Look-ups in named tables: a row name and a column name give one cell, copied from the table.

nanulum =
	rof	ganezap	gef	vor	rokol	noke	gakit	lagepa
zularol	59	229	75	131	93	78	74	90
dulal	60	107	76	74	85	73	71	72
zun	47	197	81	90	112	70	65	71
rumo	74	92	77	79	81	76	75	76
ruzofi	45	128	73	80	88	72	67	74
ledozad	55	219	73	128	88	79	73	89
vub	73	94	76	84	78	77	75	78
tav	66	201	78	116	94	78	74	84
rasog	73	113	77	87	81	76	76	78
sabero	42	205	70	118	86	77	69	87
gaduli	57	122	77	75	92	71	70	71
gidaru	54	187	72	116	85	78	73	87
lum	71	87	77	76	80	75	75	75
rop	63	98	75	76	82	74	72	74

rof of rop: 63
rokol of zun: 112
ganezap of gaduli: 122
lagepa of vub: 78
vor of rop: 76
rof of rumo: 74
rof of lum: 71
lagepa of ruzofi: 74
rokol of gidaru: 85
noke of sabero: 77
lagepa of zun: 71
rokol of sabero: 86
rof of dulal: 60

tum:
,zisonok,pebe,labako,favuvep,pir,goguli,mot,rupo
kebivi,203,202,203,189,99,202,205,27
berodod,29,28,28,31,92,31,28,198
satip,202,201,201,34,31,202,203,32
ras,203,201,203,204,110,202,202,30
notibop,28,28,31,204,204,28,29,201
kotiviz,203,201,203,28,29,203,200,31
ven,203,202,203,28,27,202,203,29
sati,31,31,31,203,200,28,30,200

goguli of berodod: 31
rupo of berodod: 198
zisonok of notibop: 28
pebe of kotiviz: 201
zisonok of ven: 203
zisonok of kotiviz: 203
favuvep of satip: 34
pebe of sati: 31
favuvep of kebivi: 189
labako of ras: 203
labako of kotiviz: 203
pir of notibop: 204
favuvep of kotiviz: 28

Table mefepu
fields: pumu, vitivap, gekizis, doz, ravipe
zogita: [398, 546, 816, 659, 868]
kovama: [543, 680, 423, 282, 130]
sev: [400, 549, 822, 663, 874]
zitodim: [539, 390, 118, 277, 65]
davib: [396, 540, 815, 662, 874]
nop: [397, 545, 815, 658, 867]
bov: [538, 389, 115, 274, 61]
safi: [540, 396, 120, 274, 61]
guva: [394, 543, 826, 667, 884]
ditotop: [395, 543, 823, 665, 880]
zere: [395, 542, 817, 659, 871]
keb: [398, 548, 819, 659, 870]

vitivap of ditotop is 543
pumu of ditotop is 395
doz of zogita is 659
ravipe of zogita is 868
doz of zitodim is 277
ravipe of nop is 867
vitivap of zere is 542
gekizis of kovama is 423
gekizis of davib is 815
vitivap of keb is 548
vitivap of kovama is 680
doz of sev is 663
gekizis of bov is 115
pumu of safi is 540
gekizis of zitodim is 118
pumu of zitodim is 539
gekizis of keb is 819
doz of zere is 659
Which row has the largest doz? guva

Table pemi
	saf	zun	pur
por	199	78	208
nim	89	194	62
levarep	223	54	182
serov	193	83	216
bopafu	53	225	99
lurata	224	52	185

zun of levarep = 54
pur of bopafu = 99
zun of por = 78
zun of serov = 83
zun of lurata = 52
pur of levarep = 182
saf of nim = 89
pur of lurata = 185
pur of nim = 62
pur of por = 208

Table puf
         sif  pum
pigamo   229  175
mokop    130   97
pivi     140  171
dotu      98  175
zafe     186  102
tevoki   124   85
ritagig  127  148
vobin    207  195
lagogo    55   78
fik      187  154
vedi      74   45
rami     174  135

What is the pum of zafe in puf? 102
What is the sif of zafe in puf? 186
What is the pum of pigamo in puf? 175
What is the pum of pivi in puf? 171
What is the pum of dotu in puf? 175
What is the sif of dotu in puf? 98
What is the pum of tevoki in puf? 85
What is the pum of ritagig in puf? 148
What is the pum of vobin in puf? 195
What is the sif of mokop in puf? 130
What is the sif of tevoki in puf? 124
What is the sif of fik in puf? 187
What is the pum of vedi in puf? 45
What is the pum of rami in puf? 135
What is the pum of fik in puf? 154
Which row has the largest sif? pigamo

tazotu =
|  | rugi | tonez | tiz | tozaz | nir |
|---|---|---|---|---|---|
| pepodoz | 173 | 54 | 109 | 210 | 129 |
| rurer | 49 | 181 | 135 | 107 | 1 |
| tad | 175 | 44 | 89 | 117 | 225 |
| pob | 48 | 182 | 135 | 104 | 3 |
| saluvob | 50 | 180 | 135 | 107 | 1 |
| kudibi | 176 | 43 | 89 | 118 | 225 |
| rumula | 176 | 43 | 90 | 120 | 223 |
| zakeneg | 46 | 184 | 135 | 105 | 1 |
| vadisu | 47 | 183 | 135 | 105 | 2 |
| kon | 48 | 182 | 135 | 106 | 2 |
| zugopen | 50 | 181 | 135 | 108 | 0 |
| zap | 172 | 56 | 110 | 213 | 127 |

tonez of tad is 44
rugi of tad is 175
nir of zugopen is 0
tiz of tad is 89
rugi of saluvob is 50
tiz of zap is 110
rugi of pepodoz is 173
rugi of rumula is 176
tonez of pepodoz is 54
nir of rurer is 1
tozaz of pepodoz is 210
nir of tad is 225
tozaz of saluvob is 107
tiz of vadisu is 135
nir of zakeneg is 1
rugi of kudibi is 176
rugi of vadisu is 47
tiz of zugopen is 135

fud:
,sugo,golu,veropa,kib,pes,lis,far
gasag,460,-567,-204,22,808,92,69
lavaza,-477,393,-14,-790,-136,560,-841
robuduf,395,-438,-47,741,51,-640,792
pelata,-529,507,136,-93,-850,-146,-139
gom,-543,520,138,-109,-859,-134,-157
foz,-513,490,140,-69,-884,-173,-117
zipevaz,449,-555,-205,7,825,106,55
zet,583,-678,-146,353,483,-244,402
fuzudep,473,-580,-204,35,800,79,83
gos,-522,499,139,-81,-876,-161,-129
detib,-542,519,137,-111,-852,-133,-160
milis,-33,-72,-99,-440,337,418,-415
big,-511,488,141,-72,-883,-169,-119
luru,445,-551,-206,5,818,107,52

What is the kib of pelata in fud?
-93
What is the kib of milis in fud?
-440
What is the golu of zipevaz in fud?
-555
What is the lis of zet in fud?
-244
What is the veropa of big in fud?
141
What is the veropa of pelata in fud?
136
What is the sugo of zet in fud?
583
What is the veropa of fuzudep in fud?
-204
What is the veropa of zipevaz in fud?
-205
What is the pes of foz in fud?
-884
What is the pes of gasag in fud?
808
What is the lis of robuduf in fud?
-640

Table gidot
	renalez	mep
bave	-5.248	7.031
bam	-0.703	-0.185
fito	-7.355	-4.693
kula	0.127	-4.496
toz	-1.458	-4.152
rol	-0.923	-4.589
solosu	-6.141	-3.910

mep of rol: -4.589
mep of bave: 7.031
mep of bam: -0.185
renalez of solosu: -6.141
renalez of toz: -1.458
renalez of kula: 0.127
renalez of rol: -0.923
renalez of bave: -5.248
renalez of fito: -7.355
mep of fito: -4.693
renalez of bam: -0.703
mep of kula: -4.496
mep of toz: -4.152
mep of solosu: -3.910
Which row has the largest mep? bave

daza:
,givafu,venufi,somus,gukog,tidonor,lokuno,lagigub,balira,lev,dol
betomi,174,94,245,242,110,165,26,172,113,21
nus,178,95,246,246,111,170,26,175,115,22
datez,176,92,250,243,111,161,26,174,113,18
kaz,81,165,7,14,146,96,232,82,144,240
fuf,63,134,60,1,150,28,205,84,125,190
sus,80,163,10,12,147,90,232,83,143,237
muma,176,93,249,244,111,163,26,174,114,19
samedin,178,96,246,246,110,170,27,174,115,22
vap,157,155,41,126,131,195,175,137,150,190
futovo,175,91,248,241,111,160,25,174,113,17

venufi of vap is 155
venufi of samedin is 96
dol of muma is 19
lagigub of fuf is 205
gukog of muma is 244
lagigub of datez is 26
tidonor of vap is 131
tidonor of fuf is 150
balira of kaz is 82
venufi of kaz is 165
givafu of muma is 176
lagigub of futovo is 25
somus of muma is 249
somus of kaz is 7
lokuno of samedin is 170

lakip
|  | minesi | kitagol | kib | pap |
|---|---|---|---|---|
| labiv | 65330 | 52886 | 15098 | 51562 |
| las | 65372 | 54529 | 14013 | 49947 |
| sote | 53286 | 84936 | 72708 | 37130 |
| suzin | 57685 | 18717 | 51178 | 86296 |

minesi of sote: 53286
kib of sote: 72708
kib of suzin: 51178
kib of labiv: 15098
minesi of suzin: 57685
kitagol of suzin: 18717
kib of las: 14013
pap of suzin: 86296
pap of labiv: 51562
minesi of las: 65372
kitagol of labiv: 52886
kitagol of las: 54529
kitagol of sote: 84936
minesi of labiv: 65330
pap of sote: 37130
pap of las: 49947

Table lod
|  | zoput | segefi | lep | feno | fofi | teros | gol | bisukos |
|---|---|---|---|---|---|---|---|---|
| dozeto | 146 | 156 | 114 | 71 | 125 | 152 | 158 | 50 |
| kenaro | 106 | 70 | 158 | 106 | 117 | 149 | 86 | 191 |
| lev | 105 | 69 | 158 | 100 | 116 | 152 | 86 | 188 |
| figuti | 150 | 186 | 98 | 153 | 139 | 106 | 169 | 67 |
| namid | 106 | 70 | 157 | 109 | 117 | 147 | 86 | 193 |
| mabet | 151 | 187 | 99 | 157 | 140 | 104 | 169 | 69 |
| kurabe | 150 | 185 | 99 | 156 | 140 | 104 | 168 | 69 |
| nugorus | 150 | 186 | 99 | 153 | 140 | 106 | 169 | 67 |
| tatob | 106 | 69 | 158 | 103 | 117 | 151 | 86 | 190 |
| toded | 151 | 187 | 99 | 154 | 140 | 105 | 170 | 67 |
| rasuta | 109 | 130 | 127 | 232 | 142 | 78 | 116 | 203 |
| dak | 148 | 125 | 131 | 22 | 114 | 181 | 138 | 55 |

fofi of dak is 114
zoput of kurabe is 150
zoput of toded is 151
fofi of kenaro is 117
feno of rasuta is 232
teros of tatob is 151
bisukos of namid is 193
segefi of namid is 70
lep of figuti is 98

